Rows are numbered. After the first two, each row is followed by the number of the nearest row among all rows above it, by straight-line distance.
(in the rows, 128 means zero)
1: [ 99 143 135  96 127 143 150 148 210 138 120 142 126 109 126 154 114  84
 185 108 141 142 133  94 145 158 143 144 135 111 160  93 110 154 157 145
 112 126 142 142 108  54 163 122  99 146 110 146 101 131 133  79  78 105
 148 102 151 135 158 181  94 130 183 149 150 155  99 124  99 130 186 115
 145 139 153 199 158  97 134 110 121 174 142 115 163  98  91 119 135 145]
2: [104 105 142 173  92 115 136 120 171 105 109 146 135 147 138 114 151 176
 126 116 129  84  69 162 156 120 147 102 112 137  58 148 154 110 168 122
 143 131 110 153 130 101  67  95 148  95 111 139 160 127 167 153 114 154
 164  60 111 154 103 110 114 131 134 137 119 117  94 151 183 121 137 100
  92 121 137  95 107 100 116 168 107 186 118  79 107 139 162 107 147  85]
3: [106 111 116 144 129  81 126 106  14 151 128 129  98 161 142 151 177 106
  87 140 120 105  82 176 144 109 101 121 156 129  48 157 135 158  18 123
 107 121 146 119  95 155 130 129 174 196 108 106 158 154 134 189 155 128
 184 131 117 137  37 109 100 123 127 113 148 114 137 132 150 137 109 127
 115 177  71  59 149 168 127 116 116 153 140 192 116 139 113 123 142 114] : 2
4: [141 142  90 182 105 136 156 112 135 145 145 144 137 120 119 139 158 142
 112 113 152 143 184 142  98 103 109 145 107 106 116 110 118 147 126  46
 121 108 126 135 103 115 117 127 131 138 161 101 128 128 151 107  71 162
 194 112 132 120  49 136  93 123 127 111 121 138 127 159 122 129 166  70
 155 108 163 120 154 116 153 149 100 218  72 133 169  76 134 124 107 106] : 2
5: [105  94 130 137 149 138 143 126 220 104 122 159 147 174 150  99 110 139
 159 124 141 126  71 143 158 175 194 176 119 110 168 131 141 144 171 145
 124 130 110 158 126  44 115 106  98 102 123 160 102 120 161  97 124 141
 188 108 140 135 188 141 115 130 178 162 135 136  90 143 125 147 160 140
 118 119 193 151 140 102 114 128 164 133 136  73 167 147 130 110 159 125] : 1
6: [ 82 124 122  86 112 141 124 146 118 122 127 146  95 115 121 188 164  10
 144 135 111 119 120 134 142 142 102 127 156 122 116  97 109 139  64 183
  98 131 123 155  90  75 190 154 123 162 106 137 113 148 110 137 123  66
 152 125 141 118 172 117 101 135 218 133 133 110 129 115  99 129 144 143
 150 171 107 194 169 125 145  78 117 152 164 184 141 109 103 105 127 155] : 1
7: [ 70  70 127 170 135 117 124 106  87 102 119 129 125 138 135 165 255 131
 103 142 136  86  99 222 152 105  62 106 123 124  43 181 145 139  75 120
 115 156 115 141 105 113 119 129 148 162  98 126 188 170 151 168 114 146
 147  93 117 125  97  88  48 112 160  93 156  97 130 137 158 141  94 133
 144 156 103  97 165 128 119 106 110 173 135 168 126  93 144 106 161 127] : 3
8: [132 127 112 143  94 153 115 110 137 107 138 172 122  97 109 201 135  60
 115 147 112  98 154 160  87 116 113 112 122 123  83  98 129  78  94 184
 126 123  75 160  97  82 128 160 147  85 147 143  99 130 111 149 137  66
 184 105 137  93 134  94 118 131 250 107  97  94 133 125 124 130 135 154
 142 135 155 179 132 118 155 122  88 168 129 130 146 114 144  82 119  95] : 6
9: [129 142 118 169  83 110 151 137 165 179 127 151 123 156 135 137 123 165
 143 107 143 135 137 125 129 113 130 129 108 131 120 114 115 158 146  15
 113  85 164 119 108 140 107 115 138 173 134 117 122 135 151  93  77 157
 183 112 120 128  24 155  98 138  96 139 104 139 102 161 114 109 192  72
 143 133 130  90 145 122 135 147  85 183  81 121 132 102 121 133 119 100] : 4
10: [ 92 121 155 102 119 100 117 141 123 130 111 133  93 109 137 196 120  71
 169 120 118 102  71 139 149 130 121 125 161 138  83 138 138 114 124 210
 116 162 125 119  92  65 152 139 148 139  95 141 112 140 111 149 131  79
 144 113 141 107 122 155 128 136 220 128 164 141  99 110  97 136 132 167
 115 194 109 184 144 135 124  95 136 132 176 121 108 141  86 103 150 135] : 6
11: [116  83 117 140 187 146 128 113 161  79 135 170 166 144 116 115 168  96
 121 157 131  98 105 166 149 171 135 147 123 103 141 119 149 121  96 186
 122 135  69 188 142  84 125 127 109  95 122 157 119 135 156 127 154 121
 185  86 144 141 255  89  86 114 193 148 117 105 131 119 161 136 125 156
 124 116 162 132 118 118 102 113 146 123 136 146 172 127 161  96 162 131] : 5
12: [128 140  85 150 100 135 164  90 137 108 145 130 128 118 136  99 156 134
  94 131 135 147 172 129 115 117 158 140 139 102 120 123 113 159 100 105
 120 106 114 166 106 112 142 126 117  93 174 104 169  95 149 132 114 152
 207 111 139 167  85 127 123 122  83 121 144 139 134 136 186 139 118  62
 129  78 168 146 173 119 155 161 126 200 104 120 152  88 146 136 103 124] : 4
13: [ 77 119 119 119 116 104 131 140  68 167 132 144  97 158 131 173 192  71
 137 139 120 130 130 149 152 124  71 127 146 128 109 121 104 184  36  72
  75  97 162 133  92 151 179 151 140 244 109 120 138 170 129 132 114 103
 174 156 130 128  66 115  67 134 130 134 120 113 137 127 108 112 146 110
 171 182  72 124 182 159 128  81 106 149 132 226 118  96 102 129 133 148] : 3
14: [134  97  99 172 180 116 150  74 173 119 125 154 164 168 147 111 144 195
  86 154 151 123 107 166 133 156 197 152 109  86 128 167 138 155 108 117
 129 104 108 140 122 103 100  93 115 121 134 155 120 130 166 112 151 153
 242  80 135 141  83 154  83  99 152 122 150 143 108 140 180 170 138 148
 129 107 181  69 146 130 127 140 105 144 134  84 176 131 137 111 173  96] : 5
15: [129 159 112 107 148 116 143 127  92 125 136 114 100  84 137 163 158  89
 105 148 125 148 170 103 137 123 110  98 149  89 157 139 107 164  48 124
 111 123 146 113 120 170 179 155 111 169 138 115 149 132 104 122 144  99
 103 162 150 133  77 153 113  90 123 102 142 150 130  85 121 136 110 134
 166 137  82 128 172 159 129  96  96 135 140 156  99  80 103 149 128 170] : 13
16: [150 136 127 155  74 124 122 115 103 114 153 163 115  79 112 187 149 115
 113 161 107 111 210 142  87  80  75  84 123 134  93 123 128  93 104 107
 105 104  66 150 119 178 134 181 152  64 187 129 155 115 108 142 136  72
 158 158 138 107  51  78 123 133 151 104  73 111 154 102 151  87 110 116
 159 123 137 170 140 162 130 134  97 132  98 138  84  89 170 113 106 122] : 8
17: [121 118  90 178  77 160 146  85 147  90 143 143 113  90 134 183 197 127
  87 138 134 130 184 176  85  92 123 117 112  92  95 152 118 119  97 102
 121 129  94 156  86  81 132 152 124  92 174 120 159 121 129 134 102 118
 175  95 136 103  53 109  94 108 177  77 140 115 122 135 141 152 106 110
 165 101 182 166 190 116 166 138  89 209 107  98 149  65 150 105 110 120] : 4
18: [117  93 119 159  91 144 130 103 170 140 129 158 164 136 121 149 165 180
 141 147 140 128 189 170 101 112 116 128  98 132 103 134 113 129 165  71
 111  92  96 161 119 124 123 131 124  94 153 155 133 135 146 100 105 119
 206 116 126 120  74 112  66 144 130 119 109 116 147 147 162 118 143 108
 172 105 188 163 162 124 145 146  93 147 100 119 152 100 156 112 140 102] : 4
19: [100 113 118 177 166 109 163 127 172  99 121 137 132 130 137 118 175 127
 133  95 156  94  66 157 175 140 115 141 127  99  94 136 161 151 121 128
 137 169 126 135 112  61  94  92 131 153 100 111 147 136 175 136  79 183
 171  53 140 150 137 152  70 101 169 130 166 153  84 143 138 147 160  94
 101 138 133  91 127  97 106 136 135 228 111  98 154 103 124 108 157 116] : 2
20: [156 137 117 158 171 112 145 111 184 129 125 154 163 128 118 120  76 148
 131 115 153  99 107 125 130 143 153 147 119 116 102 110 160 114 167 161
 151 137  87 130 129  85  79  94 143  93 125 136  88 113 157 126 126 145
 209  78 140 137 138 162 123 121 185 140 137 158 106 139 148 139 173 122
  87 116 173 107  84 110 118 159 125 171 113  79 179 144 132 102 151  76] : 5
21: [109  97 138 178 112 106 129 127 186 198 103 159 153 209 141 127 122 217
 146 119 146 108  66 174 148 135 161 137  87 143  96 151 133 143 173  41
 129  89 157 116 124 120  63  78 145 173  91 159 108 160 172 107 114 167
 194  82 100 120  39 149  74 141 127 148 109 122  92 177 133 131 192 123
 124 147 144  49 123 113 118 146  81 149 111 102 141 156 131 114 169  69] : 9
22: [107 166 139 133 119 115 157 176 187 138 131 148 103  96 123 156 129  67
 183  96 130 123 138  93 163 133  84 117 136 116 150  86 124 148 136 106
 108 137 143 127 116 108 146 140 119 162 121 113 124 130 132  96  61 132
 145 116 151 139 119 162  94 123 158 152 118 156  88 116  86  94 182  83
 140 151 104 162 135 116 107 115 121 196 103 136 112  79 107 131 121 153] : 1
23: [123 124 105 158 196  63 170 106 113 154 130 127 130 159 155  99 143 160
 113 119 161 138  92 133 159 140 152 172 155  96 114 148 144 201  98 101
 109 128 144 109 103 112 127  97 130 180 131 109 144 129 166 121 122 179
 239 116 147 162  44 187  94 106  92 134 198 192 103 131 153 154 151  96
 109 142 141  78 156 156 109 132 163 179 121 120 163 125  92 142 159 123] : 14
24: [113 124 101 148 126 163 144 129 164  88 136 137 148  92  99 126 189  82
 124 110 140 108 154 141 131 123  69 116 111 114 109  97 133 119 119 126
 141 152  97 163 130  90 126 122 116 116 122 108 148 136 147 135  70 157
 108  82 132 145 210 102  81 115 164 119 124 109 132 142 141 122 142  82
 136  97 130 145 124  82 133 137 112 215  98 147 172  72 155 111 113 132] : 19
25: [ 91 150 140 114 110 120 134 156 112 106 126 124  86  77 128 165 177  56
 129 127 108 111 139 119 165 118  70  65 146 117 120 127 124 133  63 136
 116 143 138 135 128 160 158 155 127 161 112 112 174 138 110 147 108  94
  64 133 138 145 125 114 102 105 146 122 120 116 114  88 132 100 116 105
 141 153  48 133 136 130 109 106  92 159 136 159  61  77 131 132 119 169] : 15
26: [ 80  97 144 105 165 121 122 136  90  81 127 119  92 132 145 134 171  63
 136 139 112 118  59 147 170 154 131 141 167 116 134 151 141 138  75 212
 109 171 118 143 115  77 165 148 120 135 107 135 142 133 124 154 156 105
 113 127 143 129 207 106 136 117 179 137 163 120 115 102 116 144  87 172
 116 164  96 162 154 141 107  86 184 103 177 141 110 140 113 117 151 179] : 10
27: [121 154 130 135  99 132 162 145 216  94 127 137 127 108 137  75 121 141
 137 114 126 127 130  93 163 140 174  94 126 111 159 115 127 142 165 107
 137 117 127 162 149 128 117 114  99  89 142 125 164  91 152 105  93 146
 121  86 138 188 144 134 133 119  85 155 112 143  92 117 177 108 143  66
 107  80 133 131 129  97 113 169 117 182 110  70  92 103 154 138 118 137] : 12
28: [148 100 115 162 131 139 116  99 102  80 143 159 120 113 124 186 135  99
 106 148 122 105 121 183  88 114 122 150 125 115  93 138 149  80 102 185
 125 149  64 141  96  74 117 161 149  73 161 136 102 126 118 157 154  92
 187 113 141  78 139  95 140 124 236  97 123 105 136 126 112 151 106 177
 128 138 177 171 130 139 141 116 140 135 128 113 155 135 140  86 131 105] : 8
